Below are the code and all the weights of a small trained network. Each question names an input and a class and asks about switching units off, where a switched-off unit gives its printed mean instead of its output.

import numpy as np


def w(rows, s, z=0):
    codes = np.array(rows[::2]) - 128.0
    scale = np.full(codes.shape[1], s)
    scale[-1] = z or s
    return codes * scale


def norm(h):
    return h / np.sqrt((h * h).mean(-1, keepdims=True) + 1e-5)


def f(y):
    return y / 2 * (1 + np.tanh(0.7978845608 * (y + 0.044715 * y**3)))


def log_softmax(a):
    a = a - a.max(-1, keepdims=True)
    return a - np.log(np.exp(a).sum(-1, keepdims=True))


def net(x, mask):
    res = np.array(x, float).reshape(1, 5) / 4 @ E
    u = 0
    for l in range(2):
        y = f(norm(res) @ A[l][:, :-1].T + A[l][:, -1])
        res = res + np.where(mask[u : u + 9], y, B[l][:, -1]) @ B[l][:, :-1]
        u += 9
    return log_softmax(norm(res)[-1] @ U[:, :-1].T + U[:, -1])


A, B = {}, {}
E = w([
[108,224,101,111,146,144,115],'x0',
[228,111,99,120,103,73,151],'x1',
[117,115,43,204,176,140,151],'x2',
[49,153,15,41,121,128,253],'x3',
[172,136,33,90,137,251,163],'x4',
],0.0017)
A[0] = w([
[124,51,172,168,92,98,89,3],'L0N1',
[112,88,91,146,169,142,101,97],'L0N2',
[100,88,106,71,113,164,170,98],'L0N3',
[193,153,159,112,117,141,104,35],'L0N4',
[165,158,154,129,116,214,125,106],'L0N5',
[151,72,84,84,115,197,130,88],'L0N6',
[253,83,83,151,79,177,132,82],'L0N7',
[181,113,116,222,124,123,82,29],'L0N8',
[174,32,168,132,81,57,166,87],'L0N9',
],0.0042,0.0011)
B[0] = w([
[122,159,183,99,83,156,127,185],'L0N1',
[96,124,182,158,150,209,108,133],'L0N2',
[193,61,246,143,144,116,157,183],'L0N3',
[76,70,13,108,127,99,98,144],'L0N4',
[57,203,101,98,161,48,127,174],'L0N5',
[153,127,233,88,136,79,80,192],'L0N6',
[105,166,96,99,217,37,137,253],'L0N7',
[74,2,167,138,154,203,167,184],'L0N8',
[115,224,77,136,145,190,85,233],'L0N9',
],0.0027,0.0014)
A[1] = w([
[135,213,72,166,138,44,139,85],'L1N1',
[255,61,80,121,184,168,77,201],'L1N2',
[70,63,238,130,129,114,117,148],'L1N3',
[32,183,158,81,117,132,93,248],'L1N4',
[120,89,92,170,156,88,159,237],'L1N5',
[148,129,141,191,104,105,130,3],'L1N6',
[68,101,91,249,236,169,105,117],'L1N7',
[98,133,191,140,177,203,108,129],'L1N8',
[123,150,109,195,94,85,11,108],'L1N9',
],0.0043,0.00064)
B[1] = w([
[180,158,141,68,189,131,114,194],'L1N1',
[128,150,122,93,156,1,228,208],'L1N2',
[235,120,168,79,152,145,123,214],'L1N3',
[193,162,80,141,186,74,133,219],'L1N4',
[149,117,189,98,112,113,152,169],'L1N5',
[117,121,136,54,170,195,146,119],'L1N6',
[86,83,127,136,64,109,170,251],'L1N7',
[146,190,95,70,128,133,137,187],'L1N8',
[126,57,162,110,60,169,118,205],'L1N9',
],0.0046,0.0023)
U = w([
[105,93,68,209,139,185,65,4],'0',
[91,105,56,205,81,164,32,1],'1',
[97,30,125,126,111,28,245,158],'2',
[181,254,60,72,233,57,136,170],'3',
[107,146,115,161,98,133,26,55],'4',
[9,169,31,171,93,246,170,144],'5',
[207,81,247,119,76,184,24,187],'6',
[31,66,150,197,70,196,127,80],'7',
],0.0067,0.0064)

Each question gives the input, the list of numbers given to net, and the class t.
The units are the neurons (one row each of A and B). Each row of codes is followed by its name. A weight is (code - 128) times the scale printed after its matrix; where a second scale follows, it is the last column's (A, B and U).
mask holds one flag per neuron, layer by layer. A switched-off neuron (its flag False) gives its mean, the last column of its row in B, instead of its output. The means were averaged over made-up inputs and are rounded, as every weight is.
A unit's drop is (log p(t) with every unit on - log p(t) with that unit switched off) / (log p(t) with every unit on - log p(t) with every unit switched off).
The circuit of an input: a set's keep is (log p(t) with only the set's units on - log p(t) with every unit switched off) / (log p(t) with every unit on - log p(t) with every unit switched off). Starting from the 12 units with the biggest drops (on a tie, the unit counted first), units are removed one at a time, each time the one whose removal leaves the highest keep (on an exact tie, the one counted first), for as long as the keep stays at least 0.8.
units of the circuit, in order: the units of the circuit, biggest drop first
most important unit: the unit with the biggest drop
top k neurons: the k neurons with the biggest drops, biggest first
k most important neurons of layer l: the k neurons of layer l with the biggest drops, biggest first
drop when u is switched off: that unit's drop, to one decimal
input [5,-6,-8,-1,-3], class 3: units of the circuit, in order => L1N4
input [5,8,-1,-8,-1], class 2: units of the circuit, in order => L1N2, L0N8, L0N4
input [1,-4,1,1,-8], class 6: units of the circuit, in order => L1N2, L1N3
input [5,-1,-2,-8,7], class 3: top 2 neurons => L0N5, L1N2
input [8,-3,3,-5,4], class 5: units of the circuit, in order => L1N7, L1N3
input [-8,-7,2,2,6], class 6: units of the circuit, in order => L0N6, L0N3
input [-7,-5,-2,-2,5], class 3: top 2 neurons => L1N8, L1N9
input [7,0,3,-5,5], class 2: top 3 neurons => L1N7, L0N8, L0N9
input [-3,-5,3,3,5], class 2: units of the circuit, in order => L0N3, L0N9
input [-8,-2,-3,3,-5], class 3: 2 most important neurons of layer 1 => L1N4, L1N7
input [1,4,-1,-4,3], class 2: 2 most important neurons of layer 0 => L0N8, L0N4
input [-1,0,-5,2,-4], class 3: units of the circuit, in order => L1N4, L0N9
input [0,2,-3,-8,5], class 2: top 3 neurons => L1N2, L0N4, L0N8
input [7,-6,1,-8,6], class 5: top 2 neurons => L1N7, L1N8
input [0,-8,6,-2,-8], class 6: units of the circuit, in order => L1N3, L1N2
input [-3,-5,8,-7,2], class 7: most important unit => L1N7
input [2,0,-2,-1,-5], class 6: top 4 neurons => L1N9, L0N7, L1N2, L0N5
input [2,7,-4,-8,3], class 2: units of the circuit, in order => L1N2, L0N8
input [3,6,-2,-1,-8], class 6: 2 most important neurons of layer 1 => L1N9, L1N2
input [0,-2,3,-5,2], class 2: most important neuron of layer 1 => L1N7
input [-5,-3,-6,1,1], class 3: top 4 neurons => L1N9, L1N4, L0N9, L1N7
input [-8,-5,-8,4,0], class 6: top 3 neurons => L1N2, L0N3, L0N7
input [-7,8,-6,-4,7], class 3: 2 most important neurons of layer 0 => L0N7, L0N9
input [-1,-3,5,-5,4], class 2: 2 most important neurons of layer 1 => L1N7, L1N2
input [4,8,-7,-5,6], class 3: 2 most important neurons of layer 0 => L0N7, L0N5
input [5,5,2,-8,5], class 2: top 2 neurons => L0N8, L1N7
input [-8,-4,6,-3,5], class 2: units of the circuit, in order => L1N2
input [-5,-1,-8,-1,5], class 3: drop when L1N7 is switched off => 0.1
input [-8,1,-7,0,5], class 3: drop when L0N3 is switched off => -0.1
input [7,8,4,-2,-3], class 2: drop when L0N8 is switched off => 0.8
